Below is a small trained network, with its code and all its weights. Each question gives an input and a class and asks what happens when units are switched off, that is, made to give their printed mean instead of their output.

import numpy as np


def w(rows, s, z=0):
    codes = np.array(rows[::2]) - 128.0
    scale = np.full(codes.shape[1], s)
    scale[-1] = z or s
    return codes * scale


def norm(h):
    return h / np.sqrt((h * h).mean(-1, keepdims=True) + 1e-5)


def f(y):
    return y / 2 * (1 + np.tanh(0.7978845608 * (y + 0.044715 * y**3)))


def log_softmax(a):
    a = a - a.max(-1, keepdims=True)
    return a - np.log(np.exp(a).sum(-1, keepdims=True))


def net(x, mask):
    res = np.array(x, float).reshape(1, 7) / 4 @ E
    u = 0
    for l in range(3):
        y = f(norm(res) @ A[l][:, :-1].T + A[l][:, -1])
        res = res + np.where(mask[u : u + 8], y, B[l][:, -1]) @ B[l][:, :-1]
        u += 8
    return log_softmax(norm(res)[-1] @ U[:, :-1].T + U[:, -1])


A, B = {}, {}
E = w([
[196,113,158,133,129,75,87,36,120,96,204],'x0',
[119,172,151,139,89,152,126,8,115,85,171],'x1',
[200,115,117,231,132,104,115,140,47,185,116],'x2',
[254,149,163,129,177,148,182,137,167,118,55],'x3',
[98,38,68,127,172,121,172,129,182,182,175],'x4',
[189,215,112,80,118,85,141,136,135,168,220],'x5',
[123,128,200,94,162,226,125,79,101,204,72],'x6',
],0.009)
A[0] = w([
[216,94,114,153,214,107,217,221,131,162,112,106],'L0N1',
[144,254,104,195,118,92,36,126,46,127,98,216],'L0N2',
[169,95,87,174,151,182,98,179,123,79,70,4],'L0N3',
[121,135,246,126,139,219,186,145,176,102,145,8],'L0N4',
[71,99,80,77,89,79,98,60,93,51,158,36],'L0N5',
[97,219,187,133,98,115,139,126,84,163,105,86],'L0N6',
[126,181,73,86,200,166,159,108,156,173,225,115],'L0N7',
[87,125,90,193,37,165,87,82,204,44,206,63],'L0N8',
],0.0065,0.0035)
B[0] = w([
[108,96,179,118,143,92,193,130,145,126,128,236],'L0N1',
[91,144,163,152,60,138,80,136,102,186,154,254],'L0N2',
[152,92,162,152,196,2,100,131,163,175,98,143],'L0N3',
[129,114,104,128,101,187,104,156,185,118,96,155],'L0N4',
[65,157,67,152,134,70,140,79,190,136,117,187],'L0N5',
[149,78,103,129,123,146,98,82,88,174,215,157],'L0N6',
[127,135,168,55,95,130,118,192,94,175,148,191],'L0N7',
[95,103,119,84,101,140,116,124,165,93,152,208],'L0N8',
],0.0093,0.0051)
A[1] = w([
[240,172,118,101,96,95,185,222,125,82,254,127],'L1N1',
[132,143,22,186,114,163,60,152,58,171,134,7],'L1N2',
[165,175,157,130,140,241,98,115,143,137,134,61],'L1N3',
[176,83,177,128,129,163,140,99,230,144,84,12],'L1N4',
[99,177,146,125,61,170,84,125,3,125,179,185],'L1N5',
[145,70,94,248,73,127,129,166,129,199,146,229],'L1N6',
[75,113,89,137,113,104,48,51,100,67,137,181],'L1N7',
[150,91,103,153,52,103,102,196,129,64,58,158],'L1N8',
],0.0081,0.0019)
B[1] = w([
[111,55,148,182,152,164,117,197,155,185,132,255],'L1N1',
[147,130,180,131,78,130,76,124,86,100,65,170],'L1N2',
[167,117,124,135,66,148,136,80,108,122,67,169],'L1N3',
[131,187,33,65,94,146,99,119,89,92,119,187],'L1N4',
[106,211,142,138,150,95,130,126,20,82,141,249],'L1N5',
[109,174,167,133,195,188,113,167,167,148,116,218],'L1N6',
[39,117,129,113,189,132,147,96,126,98,128,225],'L1N7',
[116,112,79,199,255,116,130,170,168,115,58,177],'L1N8',
],0.011,0.0065)
A[2] = w([
[35,190,167,75,68,134,85,127,152,182,169,188],'L2N1',
[181,125,126,214,170,76,64,97,89,116,48,115],'L2N2',
[106,148,150,171,193,231,90,200,126,57,116,252],'L2N3',
[216,155,165,138,176,83,33,93,124,59,143,254],'L2N4',
[88,109,111,119,99,53,84,38,154,87,182,99],'L2N5',
[137,136,149,116,146,168,42,102,54,171,117,202],'L2N6',
[141,110,80,217,115,254,133,174,144,129,116,194],'L2N7',
[45,136,208,160,157,80,91,65,171,94,109,234],'L2N8',
],0.0087,0.0025)
B[2] = w([
[87,215,108,114,126,140,94,106,115,117,240,226],'L2N1',
[70,128,129,164,72,138,37,229,139,190,158,186],'L2N2',
[230,72,147,190,73,55,78,91,146,197,78,254],'L2N3',
[74,128,202,107,39,146,13,227,70,157,129,179],'L2N4',
[35,97,90,54,162,156,234,62,152,169,255,194],'L2N5',
[148,189,183,118,91,113,110,135,145,76,171,213],'L2N6',
[218,45,136,87,88,104,129,124,165,198,104,193],'L2N7',
[163,93,61,124,108,134,170,196,131,79,208,231],'L2N8',
],0.0084,0.0081)
U = w([
[142,134,140,123,199,120,215,84,132,140,55,21],'0',
[173,33,145,197,151,69,105,217,206,239,86,212],'1',
[20,150,63,55,129,118,169,59,172,92,255,218],'2',
[93,92,115,178,166,110,180,61,73,87,116,2],'3',
[186,164,107,61,40,210,101,36,175,105,34,60],'4',
[73,116,45,183,183,55,180,170,179,42,43,64],'5',
[88,238,212,168,45,119,27,148,48,160,142,235],'6',
],0.0098,0.0056)

Each question gives the input, the list of numbers given to net, and the class t.
The units are the neurons (one row each of A and B). Each row of codes is followed by its name. A weight is (code - 128) times the scale printed after its matrix; where a second scale follows, it is the last column's (A, B and U).
mask holds one flag per neuron, layer by layer. A switched-off neuron (its flag False) gives its mean, the last column of its row in B, instead of its output. The means were averaged over made-up inputs and are rounded, as every weight is.
A unit's drop is (log p(t) with every unit on - log p(t) with that unit switched off) / (log p(t) with every unit on - log p(t) with every unit switched off).
The circuit of an input: a set's keep is (log p(t) with only the set's units on - log p(t) with every unit switched off) / (log p(t) with every unit on - log p(t) with every unit switched off). Starting from the 12 units with the biggest drops (on a tie, the unit counted first), units are removed one at a time, each time the one whose removal leaves the highest keep (on an exact tie, the one counted first), for as long as the keep stays at least 0.8.
units of the circuit, in order: the units of the circuit, biggest drop first
most important unit: the unit with the biggest drop
top k neurons: the k neurons with the biggest drops, biggest first
drop of u: that unit's drop, to one decimal
input [-6,-4,1,0,-5,-1,1], class 1: most important unit : L0N3
input [-2,-4,-2,4,2,6,7], class 4: units of the circuit, in order : L1N4, L0N4, L1N3
input [8,-1,1,8,-4,-1,-3], class 1: top 2 neurons : L1N1, L1N5
input [-7,0,-6,6,-6,-5,-3], class 1: top 2 neurons : L1N8, L2N3
input [-4,7,2,0,8,6,-1], class 1: units of the circuit, in order : L1N1, L0N5
input [2,-4,-4,5,7,2,4], class 2: top 3 neurons : L2N3, L1N4, L1N8
input [8,7,2,6,3,-3,4], class 4: units of the circuit, in order : L1N5, L1N4
input [1,-3,3,8,-2,-1,2], class 6: top 4 neurons : L1N1, L1N4, L2N4, L0N3
input [5,6,1,-6,-8,8,-6], class 2: top 4 neurons : L2N5, L0N5, L1N7, L0N8
input [-4,-2,-8,4,-1,4,0], class 1: top 2 neurons : L1N1, L0N5
input [-3,4,-2,3,-2,-5,-4], class 1: top 2 neurons : L1N8, L2N3
input [-2,8,-3,2,-2,1,3], class 4: top 2 neurons : L1N3, L0N4
input [2,0,-7,-4,-8,4,-1], class 2: drop of L0N5 : 0.1
input [-6,3,-6,5,5,8,-7], class 1: most important unit : L1N1
input [7,-5,2,-5,5,5,-4], class 1: drop of L0N2 : 0.2
input [-1,-2,-2,8,-6,5,4], class 4: drop of L0N4 : 0.1
input [0,4,-1,-3,-1,-8,4], class 2: drop of L2N6 : 0.0
